Below are the code and all the weights of a small trained network. Each question names an input and a class and asks about switching units off, where a switched-off unit gives its printed mean instead of its output.

import numpy as np


def w(rows, s, z=0):
    codes = np.array(rows[::2]) - 128.0
    scale = np.full(codes.shape[1], s)
    scale[-1] = z or s
    return codes * scale


def norm(h):
    return h / np.sqrt((h * h).mean(-1, keepdims=True) + 1e-5)


def f(y):
    return y / 2 * (1 + np.tanh(0.7978845608 * (y + 0.044715 * y**3)))


def log_softmax(a):
    a = a - a.max(-1, keepdims=True)
    return a - np.log(np.exp(a).sum(-1, keepdims=True))


def net(x, mask):
    res = np.array(x, float).reshape(1, 8) / 4 @ E
    u = 0
    for l in range(2):
        y = f(norm(res) @ A[l][:, :-1].T + A[l][:, -1])
        res = res + np.where(mask[u : u + 6], y, B[l][:, -1]) @ B[l][:, :-1]
        u += 6
    return log_softmax(norm(res)[-1] @ U[:, :-1].T + U[:, -1])


A, B = {}, {}
E = w([
[143,104,211,138],'x0',
[222,166,134,116],'x1',
[159,76,196,100],'x2',
[99,82,118,23],'x3',
[134,34,75,144],'x4',
[123,28,7,182],'x5',
[65,151,184,139],'x6',
[171,104,189,58],'x7',
],0.013)
A[0] = w([
[92,199,159,160,29],'0.n0',
[73,118,193,110,125],'0.n1',
[41,103,171,75,2],'0.n2',
[122,106,88,34,105],'0.n3',
[248,174,91,111,40],'0.n4',
[186,97,160,40,86],'0.n5',
],0.013,0.0061)
B[0] = w([
[129,246,166,24,177],'0.n0',
[108,91,165,211,210],'0.n1',
[28,57,67,230,159],'0.n2',
[116,158,135,30,200],'0.n3',
[80,25,155,168,222],'0.n4',
[162,81,152,66,254],'0.n5',
],0.011,0.0039)
A[1] = w([
[132,246,88,132,71],'1.n0',
[162,176,77,113,230],'1.n1',
[44,194,129,2,3],'1.n2',
[31,179,249,143,244],'1.n3',
[103,165,181,202,14],'1.n4',
[55,32,12,141,160],'1.n5',
],0.0092,0.0062)
B[1] = w([
[18,119,104,47,150],'1.n0',
[2,79,118,100,186],'1.n1',
[229,115,43,80,145],'1.n2',
[106,5,197,133,254],'1.n3',
[78,208,196,96,128],'1.n4',
[65,56,230,135,228],'1.n5',
],0.0092,0.008)
U = w([
[145,141,95,120,23],'0',
[190,192,66,162,7],'1',
[80,35,40,216,197],'2',
[121,141,249,123,190],'3',
[66,241,71,113,115],'4',
[176,98,164,197,97],'5',
[188,92,114,53,109],'6',
],0.019,0.013)

Each question gives the input, the list of numbers given to net, and the class t.
The units are the neurons (one row each of A and B). Each row of codes is followed by its name. A weight is (code - 128) times the scale printed after its matrix; where a second scale follows, it is the last column's (A, B and U).
mask holds one flag per neuron, layer by layer. A switched-off neuron (its flag False) gives its mean, the last column of its row in B, instead of its output. The means were averaged over made-up inputs and are rounded, as every weight is.
A unit's drop is (log p(t) with every unit on - log p(t) with that unit switched off) / (log p(t) with every unit on - log p(t) with every unit switched off).
The circuit of an input: a set's keep is (log p(t) with only the set's units on - log p(t) with every unit switched off) / (log p(t) with every unit on - log p(t) with every unit switched off). Starting from all 12 units, units are removed one at a time, each time the one whose removal leaves the highest keep (on an exact tie, the one counted first), for as long as the keep stays at least 0.8.
units of the circuit, in order: the units of the circuit, biggest drop first
top k neurons: the k neurons with the biggest drops, biggest first
drop when u is switched off: that unit's drop, to one decimal
input [-1,5,-7,-4,2,-4,8,0], class 4: units of the circuit, in order	1.n5, 1.n0
input [-7,-1,2,5,-4,-7,-8,4], class 6: units of the circuit, in order	1.n2, 1.n5
input [-8,-7,5,-8,6,-7,-5,6], class 6: units of the circuit, in order	0.n5, 1.n5
input [-8,0,0,-3,-7,4,7,-8], class 4: units of the circuit, in order	0.n0, 0.n4
input [-7,1,-2,6,-3,-1,8,1], class 2: units of the circuit, in order	0.n2
input [-2,4,-3,0,3,-7,1,-4], class 4: units of the circuit, in order	1.n0, 1.n5
input [4,4,-7,-7,-8,7,8,-4], class 4: units of the circuit, in order	0.n0, 1.n5
input [1,-4,-8,-4,-5,2,-6,-5], class 4: units of the circuit, in order	1.n3, 0.n4
input [-6,-3,-5,7,-8,-7,0,8], class 6: top 2 neurons	1.n2, 1.n5
input [-3,8,-4,-5,2,-4,-6,5], class 5: units of the circuit, in order	0.n4, 0.n3, 1.n3
input [-4,-6,-5,6,3,-7,1,1], class 2: top 2 neurons	0.n2, 1.n2
input [3,-1,-3,0,-8,1,-3,-4], class 4: drop when 0.n0 is switched off	0.1
input [-4,5,5,6,7,-6,2,0], class 6: drop when 0.n2 is switched off	0.0
input [4,1,6,6,6,5,-2,4], class 6: drop when 1.n3 is switched off	0.2
input [-4,-1,0,8,-6,3,6,0], class 2: drop when 0.n2 is switched off	0.9
